Here is a tiny trained network, its code and every weight. The questions are about switching its units off for an input and a class, where a switched-off unit gives its printed mean instead of its output.

import numpy as np


def w(rows, s, z=0):
    codes = np.array(rows[::2]) - 128.0
    scale = np.full(codes.shape[1], s)
    scale[-1] = z or s
    return codes * scale


def f(y):
    return y / 2 * (1 + np.tanh(0.7978845608 * (y + 0.044715 * y**3)))


def log_softmax(a):
    a = a - a.max(-1, keepdims=True)
    return a - np.log(np.exp(a).sum(-1, keepdims=True))


def net(x, mask):
    res = np.array(x, float).reshape(1, 4) / 4 @ E
    y = f(res @ A[0][:, :-1].T + A[0][:, -1])
    res = res + np.where(mask, y, B[0][:, -1]) @ B[0][:, :-1]
    return log_softmax(res[-1] @ U[:, :-1].T + U[:, -1])


A, B = {}, {}
E = w([
[75,201,193,34,83,48,159,59],'x0',
[92,99,47,196,115,212,226,95],'x1',
[1,122,210,61,29,156,133,208],'x2',
[149,57,172,86,227,175,231,97],'x3',
],0.0096)
A[0] = w([
[139,72,232,77,92,150,86,253,208],'N1',
[155,82,186,76,168,86,140,72,173],'N2',
[124,121,80,152,186,200,92,238,124],'N3',
[164,49,182,119,161,142,50,211,234],'N4',
[76,114,154,77,94,163,131,144,116],'N5',
[60,199,156,108,106,177,146,115,133],'N6',
[59,101,130,59,81,203,206,114,187],'N7',
[221,194,165,118,213,28,146,82,203],'N8',
[191,195,231,110,207,129,142,106,138],'N9',
[134,139,178,134,89,192,254,137,156],'N10',
[181,100,101,127,201,196,94,160,184],'N11',
[204,139,79,164,105,164,105,158,216],'N12',
[90,87,173,113,227,183,162,107,191],'N13',
[42,101,139,199,117,125,74,110,80],'N14',
[132,137,117,122,149,168,193,85,58],'N15',
[107,110,225,46,95,107,202,106,157],'N16',
[178,108,70,193,84,76,95,82,255],'N17',
],0.0092,0.005)
B[0] = w([
[163,172,135,103,167,140,117,178,247],'N1',
[195,122,255,130,155,90,211,87,192],'N2',
[144,149,69,171,129,193,155,176,198],'N3',
[65,187,125,155,161,167,166,125,209],'N4',
[51,115,115,110,109,95,67,150,188],'N5',
[138,110,116,74,112,36,138,184,180],'N6',
[135,87,72,78,122,112,14,153,220],'N7',
[125,185,199,76,114,174,135,103,229],'N8',
[115,131,213,130,85,50,193,95,190],'N9',
[162,72,64,87,139,76,48,130,193],'N10',
[102,199,120,90,162,147,135,149,201],'N11',
[63,111,62,116,154,210,158,159,192],'N12',
[150,113,155,94,194,55,98,124,211],'N13',
[191,99,183,129,96,125,129,147,148],'N14',
[165,106,135,131,148,131,104,46,156],'N15',
[115,106,126,109,156,16,177,240,227],'N16',
[142,147,40,106,149,216,89,166,203],'N17',
],0.0088,0.015)
U = w([
[70,79,161,245,135,107,143,114,35],'0',
[112,170,180,138,188,117,177,159,143],'1',
[76,185,85,120,205,164,85,188,189],'2',
[136,141,107,211,98,185,216,165,111],'3',
[97,69,170,211,117,134,153,117,3],'4',
[165,47,108,171,128,148,85,108,127],'5',
[175,13,139,57,100,76,97,127,123],'6',
[191,158,164,129,113,170,108,50,102],'7',
],0.011,0.0061)

Each question gives the input, the list of numbers given to net, and the class t.
The units are the neurons (one row each of A and B). Each row of codes is followed by its name. A weight is (code - 128) times the scale printed after its matrix; where a second scale follows, it is the last column's (A, B and U).
mask holds one flag per neuron, in row order. A switched-off neuron (its flag False) gives its mean, the last column of its row in B, instead of its output. The means were averaged over made-up inputs and are rounded, as every weight is.
A unit's drop is (log p(t) with every unit on - log p(t) with that unit switched off) / (log p(t) with every unit on - log p(t) with every unit switched off).
The circuit of an input: a set's keep is (log p(t) with only the set's units on - log p(t) with every unit switched off) / (log p(t) with every unit on - log p(t) with every unit switched off). Starting from the 12 units with the biggest drops (on a tie, the unit counted first), units are removed one at a time, each time the one whose removal leaves the highest keep (on an exact tie, the one counted first), for as long as the keep stays at least 0.8.
units of the circuit, in order: the units of the circuit, biggest drop first
most important unit: the unit with the biggest drop
k most important neurons: the k neurons with the biggest drops, biggest first
drop of u: that unit's drop, to one decimal
input [2,-3,-1,-4], class 7: most important unit => N16
input [-2,-7,-2,0], class 1: units of the circuit, in order => [N7, N9]
input [3,-6,5,-1], class 1: units of the circuit, in order => [N10, N17]
input [-8,3,1,-4], class 3: units of the circuit, in order => [N7, N3]
input [7,8,-4,-8], class 3: units of the circuit, in order => [N7, N13]
input [6,1,-3,3], class 6: 2 most important neurons => [N4, N11]
input [-8,4,2,-3], class 3: 3 most important neurons => [N7, N3, N13]
input [2,6,-4,3], class 6: 4 most important neurons => [N4, N10, N3, N13]
input [4,-4,2,0], class 1: 2 most important neurons => [N10, N7]
input [-4,8,1,4], class 5: drop of N15 => 0.3
input [-8,4,4,-5], class 3: drop of N13 => 0.3
input [1,-8,-2,1], class 1: drop of N3 => 0.0
